Here is a tiny trained network, its code and every weight. The questions are about switching its units off for an input and a class, where a switched-off unit gives its printed mean instead of its output.

import numpy as np


def w(rows, s, z=0):
    codes = np.array(rows[::2]) - 128.0
    scale = np.full(codes.shape[1], s)
    scale[-1] = z or s
    return codes * scale


def f(y):
    return np.maximum(y, 0)


def log_softmax(a):
    a = a - a.max(-1, keepdims=True)
    return a - np.log(np.exp(a).sum(-1, keepdims=True))


def net(x, mask):
    res = np.array(x, float).reshape(1, 5) / 4 @ E
    y = f(res @ A[0][:, :-1].T + A[0][:, -1])
    res = res + np.where(mask, y, B[0][:, -1]) @ B[0][:, :-1]
    return log_softmax(res[-1] @ U[:, :-1].T + U[:, -1])


A, B = {}, {}
E = w([
[3,123,155],'x0',
[72,3,38],'x1',
[127,128,126],'x2',
[139,33,232],'x3',
[128,127,127],'x4',
],0.0074)
A[0] = w([
[125,82,83,2],'N0',
[170,115,85,122],'N1',
[149,172,23,82],'N2',
[119,94,86,54],'N3',
[34,103,112,94],'N4',
[210,153,105,120],'N5',
[76,152,144,61],'N6',
[202,100,113,59],'N7',
[75,165,64,98],'N8',
[143,156,181,63],'N9',
[26,127,165,67],'N10',
[214,79,77,84],'N11',
[94,101,198,161],'N12',
[49,72,53,94],'N13',
[45,147,111,104],'N14',
[168,148,148,122],'N15',
[109,124,103,69],'N16',
[150,102,97,107],'N17',
[153,81,69,59],'N18',
[121,186,112,111],'N19',
[180,109,76,137],'N20',
[161,129,123,235],'N21',
[125,114,203,92],'N22',
[40,116,114,83],'N23',
[121,181,53,139],'N24',
[153,186,77,95],'N25',
[167,139,122,185],'N26',
[119,141,69,67],'N27',
[154,194,62,123],'N28',
[96,165,89,49],'N29',
[80,237,98,105],'N30',
[107,103,174,149],'N31',
[107,71,78,120],'N32',
[145,53,149,104],'N33',
[154,114,202,97],'N34',
[153,172,63,34],'N35',
[94,77,101,35],'N36',
[96,160,90,63],'N37',
[164,129,117,158],'N38',
[180,145,118,155],'N39',
[182,134,126,84],'N40',
[117,106,94,53],'N41',
[125,222,180,44],'N42',
[252,138,136,170],'N43',
[144,109,81,46],'N44',
],0.014,0.0056)
B[0] = w([
[217,166,204,158],'N0',
[102,149,137,177],'N1',
[140,69,158,216],'N2',
[224,148,150,161],'N3',
[115,157,155,187],'N4',
[100,145,160,210],'N5',
[93,184,207,146],'N6',
[92,123,209,172],'N7',
[128,85,130,186],'N8',
[172,131,125,166],'N9',
[96,157,187,176],'N10',
[85,144,193,201],'N11',
[134,109,97,189],'N12',
[185,147,108,225],'N13',
[95,132,153,173],'N14',
[137,148,119,175],'N15',
[148,117,161,140],'N16',
[149,193,139,160],'N17',
[179,185,166,179],'N18',
[144,85,122,179],'N19',
[46,192,163,193],'N20',
[87,167,73,204],'N21',
[116,82,150,169],'N22',
[115,157,172,176],'N23',
[91,73,121,213],'N24',
[161,99,134,198],'N25',
[89,95,90,188],'N26',
[122,85,157,161],'N27',
[120,76,138,221],'N28',
[120,72,189,155],'N29',
[142,93,124,219],'N30',
[126,101,102,171],'N31',
[189,177,96,203],'N32',
[109,62,118,187],'N33',
[155,69,118,178],'N34',
[143,120,178,178],'N35',
[171,167,162,167],'N36',
[122,70,166,155],'N37',
[81,138,152,172],'N38',
[94,147,137,191],'N39',
[118,121,172,164],'N40',
[181,126,168,148],'N41',
[254,180,147,210],'N42',
[100,120,140,255],'N43',
[156,122,164,152],'N44',
],0.0069,0.0095)
U = w([
[197,163,135,76],'0',
[98,1,139,11],'1',
[73,128,118,255],'2',
[12,186,170,36],'3',
[88,118,111,223],'4',
[44,150,11,122],'5',
],0.013,0.0095)

Each question gives the input, the list of numbers given to net, and the class t.
The units are the neurons (one row each of A and B). Each row of codes is followed by its name. A weight is (code - 128) times the scale printed after its matrix; where a second scale follows, it is the last column's (A, B and U).
mask holds one flag per neuron, in row order. A switched-off neuron (its flag False) gives its mean, the last column of its row in B, instead of its output. The means were averaged over made-up inputs and are rounded, as every weight is.
A unit's drop is (log p(t) with every unit on - log p(t) with that unit switched off) / (log p(t) with every unit on - log p(t) with every unit switched off).
The circuit of an input: a set's keep is (log p(t) with only the set's units on - log p(t) with every unit switched off) / (log p(t) with every unit on - log p(t) with every unit switched off). Starting from the 12 units with the biggest drops (on a tie, the unit counted first), units are removed one at a time, each time the one whose removal leaves the highest keep (on an exact tie, the one counted first), for as long as the keep stays at least 0.8.
units of the circuit, in order: the units of the circuit, biggest drop first
unit that matters most: the unit with the biggest drop
top k neurons: the k neurons with the biggest drops, biggest first
drop of u: that unit's drop, to one decimal
input [2,7,-3,-7,-6], class 0: units of the circuit, in order : (N13, N32, N3)
input [6,5,3,1,4], class 3: units of the circuit, in order : (N10)
input [7,7,-2,-7,-6], class 0: units of the circuit, in order : (N13, N32, N3)
input [4,5,-3,4,0], class 0: units of the circuit, in order : (N13, N32, N36, N24)
input [-5,-3,1,7,7], class 1: units of the circuit, in order : (N34, N42)
input [8,-6,1,8,2], class 1: top 2 neurons : (N34, N22)
input [6,6,-4,-7,-2], class 1: units of the circuit, in order : (N8, N37)
input [-8,5,0,6,-3], class 3: top 2 neurons : (N11, N20)
input [5,6,4,5,-8], class 4: top 2 neurons : (N42, N33)
input [-6,3,6,-6,-3], class 1: top 2 neurons : (N2, N28)
input [6,7,1,6,0], class 0: top 3 neurons : (N13, N32, N36)
input [-7,-6,2,-5,-4], class 3: drop of N21 : 0.1
input [-8,-1,0,-5,-4], class 3: drop of N12 : 0.0
input [7,5,2,0,0], class 3: unit that matters most : N10
input [-8,1,-5,7,-2], class 3: drop of N28 : 0.1
